Each row has a hidden value; after the row comes its band, the name of the range that the value falls in. Each part has its own.
[-13   0   0  12   9   2  27  -7  -1  24  -7  16  -1   2 -51   0   7   5
   2   3  -2  -4  -3  -9   2  -3   0  -3   6   9   4   2  30 -16  -9   6
 -13 -29   8   8   0   2 -33   6  11  -3  -1  -4   2  14   0  -2   7 -22
   2 -15  27   9 -17   5 -32  -2   5 -34 -15  -1  -7  -3  -8   5] : q62
[-10  -1   7  12   3   2   3   0   0  21  10  13 -20   5   5  19   6  -2
  -3  20  18  -3  -2  -7  -5  -2 -17  -4   6   7  -5   2  21 -15  -9   3
  -9  -8   5   6   0  27   2   4  11  -2  -5  -7   2  -3  -3   0   4   4
  -8 -13  -5   7 -13   6 -28  -2   3 -29 -15   1  -6  -1  -7   5] : q509
[  3   1   6   0 -18   3  18   0   0  16  -3  13 -15   3 -29  -2   4   2
  -2  -2  16  -2  -6  -1   1  -3 -14  -4   5   6   4  11  19  -2   4   4
  -8  -7   4   0   0  20 -24   5   1   1  -5  -4   0  -1   0   0  30 -14
  -7  -9  20  15 -10   7 -26  -2   2   0   0  -7  -5   0   1   3] : q102
[-14  -2   6  -3 -19   1  20  -5  -1   0 -13 -14 -18   6 -51  24   1  16
   4  12  -6  -2  -4  -5   2 -15 -13   2   1   5  -5  -3  34  -6 -10  -1
  -8 -17   4   1   0   7   5  -4   0  -5  -3  11   0  15   0  -3  33 -12
   3   8  -3  16  -4   7   3  -1  13 -32   9 -12  -3   0 -13  -3] : q509
[  2  -2   0  -5 -25   1  20  -2  -4  20  11  41  -3   6 -49   2  -5  14
   0  17  17  -5  -8  -7   3   5  -4  -1   4   7  -9  11  35  -5  -7   4
 -10 -23  10   9   1  10   8 -10  10  -5  -3   4  -2  -5   1  -3  40 -11
  -6   9   1  14  -3  -3 -22  -3   5   1   9 -13  -1  -2  -4  -2] : q62
[-24  -2   9  -7 -34   4   3  -2  -2  -1 -17   4 -36   5 -63   0   7   5
   3  23  22 -25  -9 -11  -6   3   0  -1   7   9   1   1  -1  -6 -10   2
  -2  -5  14  10   0   8  14 -11  12 -12  -8   6   1  19  -4  -2  51  -6
 -10 -15  49  33 -22  12 -37  -3   6   4  -4 -19  -8  -3 -16   4] : q102
[  3  -2   7   4   3  -1   3  -2  -4  19  16  32 -23   5 -55   2  -7  13
   3  13  11 -15  -7  -6  -1 -14  -2   0   2   6 -10   3  36 -21   6   4
 -11 -24   4   8   1   9  14 -12  10  -5  -3   8  -4  11  -2  -3  44 -24
  -3  13   5  28  -6   5  -3  -3   9   8  11  -5  -2  -4 -11   1] : q62
[-19  -1   1  13   3  -2   4  -9  -3   3 -12  63  -8   7  -8   0   7   5
   0   1  23  -4  -9 -10  -7   3 -26  -1   8   9   1   0  43 -28 -10   4
 -14 -31  13   2   1  10 -38  -9   0  -1  -1   4   1  -5  -3  -2  50 -32
   4 -13   0  39  -4   7 -38   1   7 -43  -8  -3  -3  -3 -16  -1] : Q461
[-10  -3   6   5 -14   0  15  -6  -3  18   1  -3 -24   6 -17   3  -2  13
   3  -6  -6 -16  -6   1   0 -14 -13   1   8   6  -2  11  29 -20  11   3
  -5  -1   4   7   1  37 -18 -11  10  -5  -3  10  -3  -9   1  -2  41 -33
  -4   0  35  13  -5   7 -22  -3   7 -25  13  -4  -5  -2  -5  -3] : Q861
[-10   1   7   1 -13   1  20  -4   1   3  -8  45 -14   2 -35   1   6  -3
  -1   5  -2  -1  -2  -8   0 -25   0  -5  -1   6   4  15  17   3   2   2
  -7 -25   3   4   0  18 -29  10  10  -1  -2  -6   1  -1  -4   0   6  -8
  -9  -2  18   4  -7   2 -25  -2   1   2 -16   2  -4   0  -5   5] : q102
[  3  -2   8  17 -36   4   1  -9   0  -1 -24  55 -30   5 -62  28   8   5
   3  22  -1 -21  -8   0   2   3   1  -2   1   0 -13  19   3 -24 -13  -1
  -2  -3  15   9   0  47  -7  14   0  -1  -7   3   2  -4   0  -1   3 -37
 -12 -16   7   7 -19  11 -33   0  23 -40   7 -15  -6   3 -16  -1] : Q861
[  6  -3   1 -11   2  -4  31  -8  -5   3   7  13  -6   8 -14  25  -7  14
   8   3  -6 -23 -10  -9  -2 -25  -2  -2   9   1   4  19  35 -22  14  12
 -13 -37  12   9   1  14 -28 -18  13  -5  -5  -1   0  11   2  -1  55 -34
  -3  -6   2  24  -6  -7 -10   1  12  14  -4  -5  -3  -4 -14   3] : Q461
[  1  -6   8   7 -33  -5  -1  -2  -5  -1  16 -16 -32   8 -24   3   0  27
   5  -4  16 -30   0  -5   7 -16 -24   2  11   7  -7  17  12 -20  12   1
  -4 -24   6   4   2  30 -30 -14  12  -5  -3  21  -1  12   2  -3   7 -23
  -6  -3  21  35  -7   6   4  -2   9   4  20  -9  -5  -4 -10   1] : Q461
[-18   0   1  -1   0   3  28  -7  -1   0 -20  63   0   1  -5  26   9   2
   2  23  -5 -17  -9 -12  -7 -33 -22  -2   7   0   0  19  36  -3   3   1
 -11 -28  11   9   0  43 -42  10   1  -6  -1  -1  -1  17   0   0   2 -24
 -11   3   1  22  -1   7 -29  -3   3  -1 -13  -1  -6   1 -11   6] : Q461
[-12   0   8  -2 -27   0  23   1  -1  23  10  63 -18   4 -59  -1   4   1
  -5   3   0 -18  -2 -10   0  -6 -15  -3   1   1   5   2  -4  -1 -12   3
  -2 -29   6   7   0   3 -36  -4   1   2  -5  -9   0  18  -3  -1   0 -14
   1 -17  -9  20  -1  -2 -13   1  17   3 -17   1  -2   0  -7   6] : q62

Next part:
[  8  -7  -6   0   2   3  -4 -15   2 -22 -17  -6 -24  -2   2 -10   4  -8
   2  15   6   3 -13   6  10  -8   1  26  11   0  -2   3  -1 -12  -2  -8
 -16  -2   1 -18  13   1 -15   8   0  -4  -6  -5 -14  17  -2  -1  -1   3
   0  -1   2  17   7] : <65>
[ -3 -10 -11  -1   5   2  -4  11  -5  13  -5  -9   4   3  -6 -17   7  -8
   1   1  -2  11   7  12  -3   8  -2  10  -3 -17  -7  -6  -3  -1   3   0
  28   8  -2   7   7   7   5   3   2   1  -5   0   1  -7  -2  -6  -7  14
  10  -2   4  -5  -1] : <64>
[ -1  -3  -1  -1   5  -2  11   0   1 -15 -14 -11 -14  20  -4  -6  -4  -2
   5   5   8  31  16  15 -31   0  -2  14   7  -1  -7  -1   4  -2   9  -8
  11   8   8  -3   5  16  10  -3   9  10  -4  -1   5  -7  -5   2  -9   6
  36  -1   0   3  -7] : <64>
[  2  -4  -7   2   5   2   3   2   6  -3  -5   1 -20   1  -3  -6   5   1
   9   0   4   9  -6  11   1   2   1   3   6   0  -3  30   1  -1  -5  -2
 -13  -1   5 -23   4   2   8   5   6  27  -1  -3   1  10  -4  -1  -5   5
   6  -3   5  -3  -3] : <68>
[ 29  -6 -17 -11   5   5  -1   2   4  -8  -8  -5  -4   1  -3 -10   6  -1
   0  -1   4  12  13  12   6  15  -2   6   8  -4  -6   5  -7  -6  -9   7
  10  -2   5  -5   3   3  15   4   3   7  -3  -3   0   0 -16  -4 -15   9
   3  -4  15 -10   2] : <68>
[ -6  -6 -11  -2  -2  -2  32 -11  -4  -8 -12   2  -4   7  -7   1   6   2
   0   0  15  21   2  24 -24  -7  -2  -7   3  -3  -5   2  -5  -8  -4   2
   9   7   7   1   3  18   6   0   2   7  -6  -1   5  -7  -3  -3 -16  -1
   4   0   1  -5  -2] : <70>
[  9  -6  -6  -8   2   0   1   0   3 -19 -23 -16  -3   0  -1   1  -4 -11
  -5  15   2  20 -12   4  -4  -9   5   4   9  -9 -13   4  -2  -3   7   2
   3   2   3  -3   3   3 -11  -6   8  -4   0  -3  -8   8   0  -1  -4  11
  28  -6   4  15  -7] : <64>
[  0  -5  -3 -11   0 -15  -4  -5  -2 -10 -31  -7 -34  14  -4 -31   9   3
   2  -1   2  13  16  15 -11  -2  -4  30  20  -4  -8   2  -9  -4  -5   1
  10  12   7 -26  14   6  -5   3   4   5  -4  -1  -1   3 -13  -4 -11   6
  34   0   4   7   2] : <65>
[  8  -3  -7  -5  -5  -9 -29  15  18 -25 -14  -8  -5   1  -5 -49  17   5
   6   0   3  16   8  12 -27  16  -2   7   9  -6 -20 -12  -8  -4   5  11
  12   1   1 -10   6  19  -2  -6   7  14 -19   0   6 -25   0  -5 -14  18
  39   1   8  -9  -7] : <68>
[  6   3  -9   0   3  -4 -15   0  20  -1  -8  -7  -3  14  -3 -39   8  -8
   3   2   2  15   2  17  -7   8   1   1   4 -11  -7  -1  -7  -4  -4  11
  18  12   6  -5   7   5  -2  -7   5  -2 -14  -2   2  -2   5  -2 -12  17
  25  -4   3  -3   0] : <70>
[ -1  -4 -10   0  -3  -1  -3   1  19 -25  -6  -1 -27   4   0 -38  19  -7
   1   2   2   4   7  10   6   9   0  25  19  -4 -13  24 -10  -3  -2  -1
  -7   0   1  -4   4   1   2  -3   1   4  -3  -5  -6   4  -3  -1  -5  14
  18   0   5  -5   2] : <68>
[  5  -8  -7   6   4   5 -22   4   0 -22 -15   6 -11  -1  -1 -31   4  -3
  15   7  -1   1  -5   7   8   8  -3  15   2 -12  -4   8   5  -8  -2  18
   4   3   0  -7   9  -2   0   3   3   7 -18  -1  -2 -19  -1  -2 -10  12
   9   4   6  -5  -1] : <68>
[  1  -4  -8 -16 -10   2  -2   6   2 -42 -17  -1  -2  16  -2  -7  12   0
  -2   8   4  16  -6   6 -18   6   3   5  16  -4 -13  28  -4  -8  -1   7
 -12   1   4 -20   4   4   4   1   8  22  -3  -3   4   1 -14  -2  -8   3
  36   0   3  -3  -7] : <68>
[  0  -7  -8   2   4  -6 -30  12   2 -29 -16   2 -15   6  -3 -40   8   7
   7   5  -2   9   4  18  -5  10  -1   7  23 -13  -6  16  -2 -13  -2  -1
   6   0  -3  -6   4  -2  -8   2   2   1  -9  -2  -4 -19  -1  -1   0  13
  28   3   6  -3   0] : <65>
[  1 -13 -15  -3   8  -6 -30   8   1 -16 -15  -2  -7   3 -10  -8  26   4
   7  -5   6  22  27  32 -16  19  -6   8  17 -11 -14   4  -4  -7 -10   0
  16   9  10 -11   7   9  12   5   6  12 -12   2  15 -25  -7   3 -18  15
  29   3  13 -12   1] : <64>
[  0  -8  -7   2  -4  -3   7   0   0  -4   0   8   3   0  -3 -13  15  20
  -1  -2   6  12  19   8  -7   6   1   4   7 -15  -6   5   4  -6  -8  -3
   6  -7   9  -7  -8   5   6   2  -4   7 -23  -4   5  -1  -5  -1  -6   8
   9   8   9  -6   6] : <68>
[ -1  -6  -2   0  -8   0  -3   5   2  -1  -7   0 -10   3  -4 -17  10   1
   4   1   0   9  12  11  -7   8  -1   7   2 -22  -6   7   3  -2  -3   0
  10   5   7  -6  -2   3  10  -2   3   5 -18  -1   5  -7   1   9  -7   4
   1  -1   1  -9  -2] : <70>
[ -5 -14  -4   0   5   0   4  -1   0  -4  -8  -2   0   2  -4   9   6   1
   3   2   2   9   9  12  -7   8  -6  23   6  -2  -8   4  -8  -8  -4  -2
   7   2   5 -12   6   4   5  10   2   8   0  -3   5   8  -4  -2  -7   0
  27   5   7  -1   1] : <69>
[  2  -2   1   6  10   0   9   3   4  -3 -15  -3  -3  10  -1  -3  -1  -1
 -11   2   3   9   0  23 -14  -8  -1   7   5  -1  -5   3  -5 -19  -2  -2
   7   1   5  -3   2   3 -11   1   4  -6 -18   1   3   3   3  -2  -5   9
  11   3  -2  -1   8] : <69>
[  2  -7 -13  -2   4  -7   1  -2   3   1 -14 -16  -5   3  -4 -17  11  -5
   2  -2   3  10  14  18 -11  12  -5  14   7 -13  -9   0  -8  -3  -4 -11
   2   2   6  -4   0  12  -5   2   6   8  -3  -1   2  -7  -6  -8 -11  15
   9   4   4   1   0] : <69>
[ -3  -8  -7  -1  -6   0 -26  -3  -6   4  -4  -4  -7  -1  -5 -11  11   3
   8   2   1  15   8   9  -5  17  -6  13   7 -21  -7   1  -4   4   0   0
  10   9   5  -7   6   0  -1   3   2  13   0   1   3 -21   4  -1  -6  18
   5   1   0  -7 -10] : <64>
[  4   0  -4  -2   6  -2  -4   0  13 -18 -21  -7  -7  21  -6 -46   5   1
  -6   3   6  26   6  33 -25   2  -6  16  10  -5 -10   5 -11  -4   2  -1
  14   5   3  -9   5  11  -6  -5   8   3 -19  -2   7 -15   1   1  -7   9
   6   3   8  15   0] : <69>
[  9   6  -9  -1   3  -8  22  -1  -2 -20  -8 -12 -19  18  -1   0  -5   3
   3  -3   0  21  14  11  -8  -9   0  33   7  -1 -12  -2  -7  -6   0   2
   0  19   7  -5  -4   5   9  -1   8   6  -1  -1  -1   4  -3  -4 -13   3
  19  -4   1   9   1] : <64>
